[128 = 0]
[150 123  95 141 135 123 115 148 116 116 116 114 140 126 133 119 113  84
 127 141 157 120 134]  (78)
[147 116 117 122 142 139 114 125 119 133 133 116 127 123 131 123 123 134
 105 127 132 130 136]  (82)
[131 133 114 133 163 113 121 128 118  95 141 113 135 127 124 134 100 137
 120 154 138 105 103]  (77)
[114 165 117 130 113 119 134 141 132  93 101 128 142 122 132 143 139  99
 155 163 114 105 129]  (78)
[143 140 120 147 136 123 119 154 129  94 122 116 151 119 125 119 145 102
 136 148 173 111 136]  (78)
[142 110 127 130 124 108 148 152 112 104 126 132 128 134 117 144 137 156
 129 175 157 125 137]  (82)
[149 137 120 134 141  99 175 129 113 138 125 130 127  97 130 130 145 143
 139 125 158  93 149]  (82)
[134 157 120 121 114 119  96 145 124 118 116 127 125 110 148 102 125 112
 138 150 120 109 117]  (78)
[156 119 142 107 130 114 141 131 116 109 140 159 152 128 125 167 165 154
 126 124 159 102 127]  (82)
[130 145 125 149 126 126 152 126 115 124 115 137 118 111 129 114 109 135
 126 171 131 100 153]  (77)
[143 148 112 138 135 117 139 122 112 128 127 158 152 114 134 127 135 131
 140 123 172 112 103]  (82)
[139 143 121 147 111 112 134 171 118 121 109 131 150 117 102 136 149 124
 126 141 151 120 121]  (78)
[141 138 105 150 130 121 110 171 133 132 116 131 130 128 124 124 132 112
 131 127 163 130 132]  (78)
[124 154 102 144 142 113 122 126 132 124 103 131 140 107 135 126 102 139
 118 172 118 115 131]  (77)
[127 145 116 133 108 116 149 163 117 118 107 127 130 147 124 124 119 108
 134 171 130 125 127]  (78)
[127 108 133 136 135 105 140 141 124 120 138 120 121 142  98 146 146 134
 111 157 144 137 141]  (80)
[137 157 106 136 134 103 129 150 118 141 126 122 122 119 126 136 128 123
 129 106 127 104 123]  (78)
[128 134 115 147 133 118 102 141 122  87 140 120 141 124 120 150 113 120
 113 143 121 105 130]  (77)
[119 131 134 145 129 126 143 160 128 109 132 133 126 121 120 149 137 134
 137 110 144 135 137]  (78)
[122 122 142 157 152 120  86 125 127 118 120 132 118 112 129 138 132 131
 120 152 128 131 137]  (77)
[126 165 100 142 104 103 142 163 138 122 118 125 168 121 118 131 154 106
 144  99 147 112 135]  (78)
[154 124 115 150 137 104 150 142 104 128 136 156 131 126 139 155 137 151
 132 159 182  97 129]  (82)
[148 101 117 125 139 121  94 162 125 143 110 137 114 146 118 112 109 120
 113 161 197 149 133]  (80)
[143 138 117 135 148 131 124 102 106 106 128 120 144 126 142 109 122 134
 112 135 129 100 132]  (82)
[146 124 111 119 132 126 111 147 141 138 119 117 145 133 131 125 110 125
 124 135 138 115 118]  (78)
[137 104 156 138 129 116  89 158 139 153 136 130 106 112 156 151 126 145
 127 135 128 133 110]  (80)
[121 131 115 163 143 120 110 141 117  78 145 132 132 153 117 137 129 116
 125 167 156 117 126]  (77)
[133 113 131 148  97 104 173 173 153 172 107  61 134 150 125  77 103 118
 114 125 119 142 114]  (80)
[ 95 142 132 154 110 119 124 151 128 143 119 123 101 151 122 130 109 106
 111 175 102 142 121]  (80)
[123 167 130 135 123 125 106 154 136 139 101 119 138 118 133 119 135 101
 154 123 107 135 123]  (78)
[112 124 115 160 134 108 155 155 119 148 132 134 111 147  96 143 109 104
 120 126 132 136 130]  (80)
[129 125 110 115 122 121 104 125 116  94 111 120 134  97 145 117 118 145
 121 176 115 102 121]  (77)
[126 125 131 148 129 122 135 137 129 113 142 129 102 122 113 132 119 135
 122 169 112  92 135]  (77)
[116 126 122 139 143 107 113 136 106 109 129 129 114 114 132 142 118 146
 138 180 132 129 113]  (77)
[128 152 116 163 134 117 140 127 100 102 111 129 165 121 118 107 143  93
 131 135 139 117 136]  (78)
[118 139 119 141 130 127  79 141 132  94 146 130 126 119 140 142 118 122
 149 171 112 116 150]  (77)
[114 135 119 137 148 121 110 129 128 121 131 115 135 115 104 132 113 144
 114 155 124 137 128]  (77)
[126 157  99 140 131 106 144 157 135 125 108 109 124 119 108 122 133 126
 137 129 115 101 127]  (78)
[104 162 114 126 121 133 116 141 131 144  82 128 128 113 124 127 139 124
 138 140 110 114 124]  (78)
[110 134 106 151 119 160 123 183 139 121 124 121 131 129 121 154 118 113
 133 138 130 134 135]  (78)
[140 102 170 118 132 133 109 132 110 186 143 128  83 120 125 122 115 175
 119 134 125 174 127]  (80)
[132 133 155 157 143 112 157 112 128 144 136 135 133 119 126 145 163 171
 113  88 138 123 134]  (82)
[115 126 139 137 139 143 109 165 137 124 110 122 118 109 103 154 124 152
 118 141 120 117 124]  (80)
[141 132 127 144 124 131 123 162 135 127 168 137 119 133 134 142 120 128
 135 129 149 121 121]  (82)
[121 138 105 146 151 136 110 144 130  90 131 114 148 115 120 139 112 148
 110 158 138 101 135]  (77)
[114 145 114 136 102 108 144 163 136 129 111 123 136 126 130 117 141 105
 129 252 123 127 117]  (78)
[129 159 120 130 128 113 111 137 131 110 115 100 142 123 140 132 136 113
 139 139 119 113  95]  (78)
[143 138  95 119 101  86 117 171 138 126 110 133 142 121 141 120 118 116
 122 142 145 116 124]  (78)

[124 122 102 121 129 116 143 131 117 119 137 127 127 136 129 126 139 127
 130 130 132 126 114]  (48)
[129 139 152 127 135 145 115 131 137 139 127 121 121 122 116 133 125 129
 126 129 123 129 144]  (40)
[120 110 113 146 112 114 160 126 115 116 123 138 151 158 158 125 141 103
 122 120 151 120 146]  (48)
[122 120 126 126 121 117 143 128 124 123 128 127 132 145 133 126 132 131
 127 122 142 134 135]  (48)
[116 118 127 113 125  44 129 133 135 122 123 133 121 136 122 118 133 140
 133 132 131 132 130]  (40)
[124 123 121 128 118 120 144 124 118 122 129 125 129 133 125 127 136 119
 127 129 139 127 125]  (40)
[126 124 119 136 118 123 150 130 123 123 124 126 150 136 163 125 136 104
 124 122 139 128 136]  (40)
[139 138  69 115 129 121 122 128 109 123 127 127 125 101 115 138 132 123
 128 138 111 130  63]  (40)
[107 122 137 104 130 132 146 125 143 120 120 127 113 141 117 116 130 154
 137 135 124 127 143]  (40)
